Here is a tiny trained network, its code and every weight. The questions are about switching its units off for an input and a class, where a switched-off unit gives its printed mean instead of its output.

import numpy as np


def w(rows, s, z=0):
    codes = np.array(rows[::2]) - 128.0
    scale = np.full(codes.shape[1], s)
    scale[-1] = z or s
    return codes * scale


def f(y):
    return y / 2 * (1 + np.tanh(0.7978845608 * (y + 0.044715 * y**3)))


def log_softmax(a):
    a = a - a.max(-1, keepdims=True)
    return a - np.log(np.exp(a).sum(-1, keepdims=True))


def net(x, mask):
    res = np.array(x, float).reshape(1, 7) / 4 @ E
    y = f(res @ A[0][:, :-1].T + A[0][:, -1])
    res = res + np.where(mask, y, B[0][:, -1]) @ B[0][:, :-1]
    return log_softmax(res[-1] @ U[:, :-1].T + U[:, -1])


A, B = {}, {}
E = w([
[128,127,127],'x0',
[129,127,128],'x1',
[147,217,66],'x2',
[111,204,202],'x3',
[3,118,105],'x4',
[127,128,128],'x5',
[128,128,129],'x6',
],0.0077)
A[0] = w([
[162,109,116,136],'n1',
[150,115,122,132],'n2',
[128,128,127,111],'n3',
[184,189,211,150],'n4',
[128,126,133,159],'n5',
[6,166,140,82],'n6',
[97,93,97,143],'n7',
[97,16,193,238],'n8',
[128,128,125,107],'n9',
[128,127,129,134],'n10',
[132,138,126,111],'n11',
[79,159,162,104],'n12',
[124,130,138,141],'n13',
[127,130,114,116],'n14',
[126,128,118,117],'n15',
[116,112,122,131],'n16',
[127,129,121,112],'n17',
[128,123,142,187],'n18',
[126,125,126,128],'n19',
[131,127,124,123],'n20',
[128,126,135,163],'n21',
[155,111,130,146],'n22',
[130,133,128,117],'n23',
[146,222,39,221],'n24',
[118,115,122,128],'n25',
[127,129,120,113],'n26',
[126,126,124,121],'n27',
[128,129,124,107],'n28',
[126,133,98,121],'n29',
[137,147,128,111],'n30',
[128,128,129,141],'n31',
[203,58,42,210],'n32',
[150,189,112,106],'n33',
[128,128,125,113],'n34',
[125,130,124,122],'n35',
[128,127,132,143],'n36',
[134,88,205,252],'n37',
[128,128,128,137],'n38',
[63,70,41,164],'n39',
[128,125,136,186],'n40',
],0.016,0.0035)
B[0] = w([
[145,115,145,148],'n1',
[139,120,139,137],'n2',
[127,128,129,125],'n3',
[144,218,67,224],'n4',
[133,127,123,135],'n5',
[164,56,188,218],'n6',
[76,122,109,164],'n7',
[134,140,3,246],'n8',
[124,128,131,124],'n9',
[129,128,127,129],'n10',
[124,138,132,127],'n11',
[169,106,147,161],'n12',
[138,127,125,132],'n13',
[116,125,139,128],'n14',
[118,125,135,127],'n15',
[112,123,117,134],'n16',
[121,127,133,126],'n17',
[144,125,115,143],'n18',
[125,126,126,128],'n19',
[126,126,132,127],'n20',
[137,127,121,136],'n21',
[150,120,135,144],'n22',
[128,133,130,127],'n23',
[30,148,210,254],'n24',
[114,123,120,132],'n25',
[121,127,134,126],'n26',
[122,126,128,127],'n27',
[124,128,131,124],'n28',
[108,118,150,136],'n29',
[123,146,131,133],'n30',
[129,128,127,131],'n31',
[169,53,194,238],'n32',
[104,181,137,174],'n33',
[125,128,130,125],'n34',
[124,126,132,127],'n35',
[133,128,125,131],'n36',
[203,91,79,201],'n37',
[129,128,127,130],'n38',
[9,131,81,225],'n39',
[138,126,120,142],'n40',
],0.055,0.0087)
U = w([
[230,18,115,190],'0',
[71,199,58,225],'1',
[156,99,255,157],'2',
[66,112,143,2],'3',
[203,184,79,44],'4',
],0.0044,0.0053)

Each question gives the input, the list of numbers given to net, and the class t.
The units are the neurons (one row each of A and B). Each row of codes is followed by its name. A weight is (code - 128) times the scale printed after its matrix; where a second scale follows, it is the last column's (A, B and U).
mask holds one flag per neuron, in row order. A switched-off neuron (its flag False) gives its mean, the last column of its row in B, instead of its output. The means were averaged over made-up inputs and are rounded, as every weight is.
A unit's drop is (log p(t) with every unit on - log p(t) with that unit switched off) / (log p(t) with every unit on - log p(t) with every unit switched off).
The circuit of an input: a set's keep is (log p(t) with only the set's units on - log p(t) with every unit switched off) / (log p(t) with every unit on - log p(t) with every unit switched off). Starting from the 12 units with the biggest drops (on a tie, the unit counted first), units are removed one at a time, each time the one whose removal leaves the highest keep (on an exact tie, the one counted first), for as long as the keep stays at least 0.8.
circuit, biggest first: the units of the circuit, biggest drop first
most important unit: the unit with the biggest drop
k most important neurons: the k neurons with the biggest drops, biggest first
drop of u: that unit's drop, to one decimal
input [5,-1,-3,4,-1,1,8], class 4: circuit, biggest first : (n32; n39; n24)
input [4,2,-2,3,0,6,8], class 4: 2 most important neurons : (n32; n6)
input [6,6,-3,2,-2,3,-8], class 4: circuit, biggest first : (n32; n39; n24)
input [1,3,-7,1,4,4,-1], class 0: circuit, biggest first : (n37)
input [4,-5,3,-4,3,6,-8], class 3: circuit, biggest first : (n39; n8; n4)
input [-6,-5,2,-3,3,8,2], class 3: 3 most important neurons : (n4; n8; n39)
input [-2,2,2,-8,0,3,0], class 2: 3 most important neurons : (n32; n8; n4)
input [2,7,-8,-6,0,4,-4], class 0: 2 most important neurons : (n32; n37)
input [-5,-7,1,-4,4,1,-7], class 3: 2 most important neurons : (n4; n8)
input [4,-8,7,-6,-1,5,-8], class 2: 2 most important neurons : (n32; n8)
input [8,8,1,5,3,3,-6], class 2: 2 most important neurons : (n8; n37)
input [-4,-8,-1,-1,0,8,-7], class 0: 4 most important neurons : (n24; n4; n39; n33)
input [-3,5,0,8,-2,3,7], class 4: 2 most important neurons : (n39; n24)
input [-5,-5,4,-7,2,1,-6], class 3: most important unit : n39
input [-8,1,-5,1,-2,-7,8], class 4: 3 most important neurons : (n6; n32; n8)
input [1,8,2,-4,1,-4,-4], class 3: 2 most important neurons : (n39; n6)
input [-5,2,7,-1,6,-3,3], class 3: 2 most important neurons : (n39; n32)
input [8,-4,-7,2,-4,1,6], class 4: drop of n8 : 0.1
input [2,-1,4,-5,7,-4,0], class 3: drop of n39 : 0.8
input [-2,-8,-3,3,7,1,-3], class 0: most important unit : n6
input [-4,6,-5,-1,-7,0,-1], class 0: drop of n32 : 0.2
input [7,3,-7,3,-6,-5,5], class 4: drop of n4 : 0.2
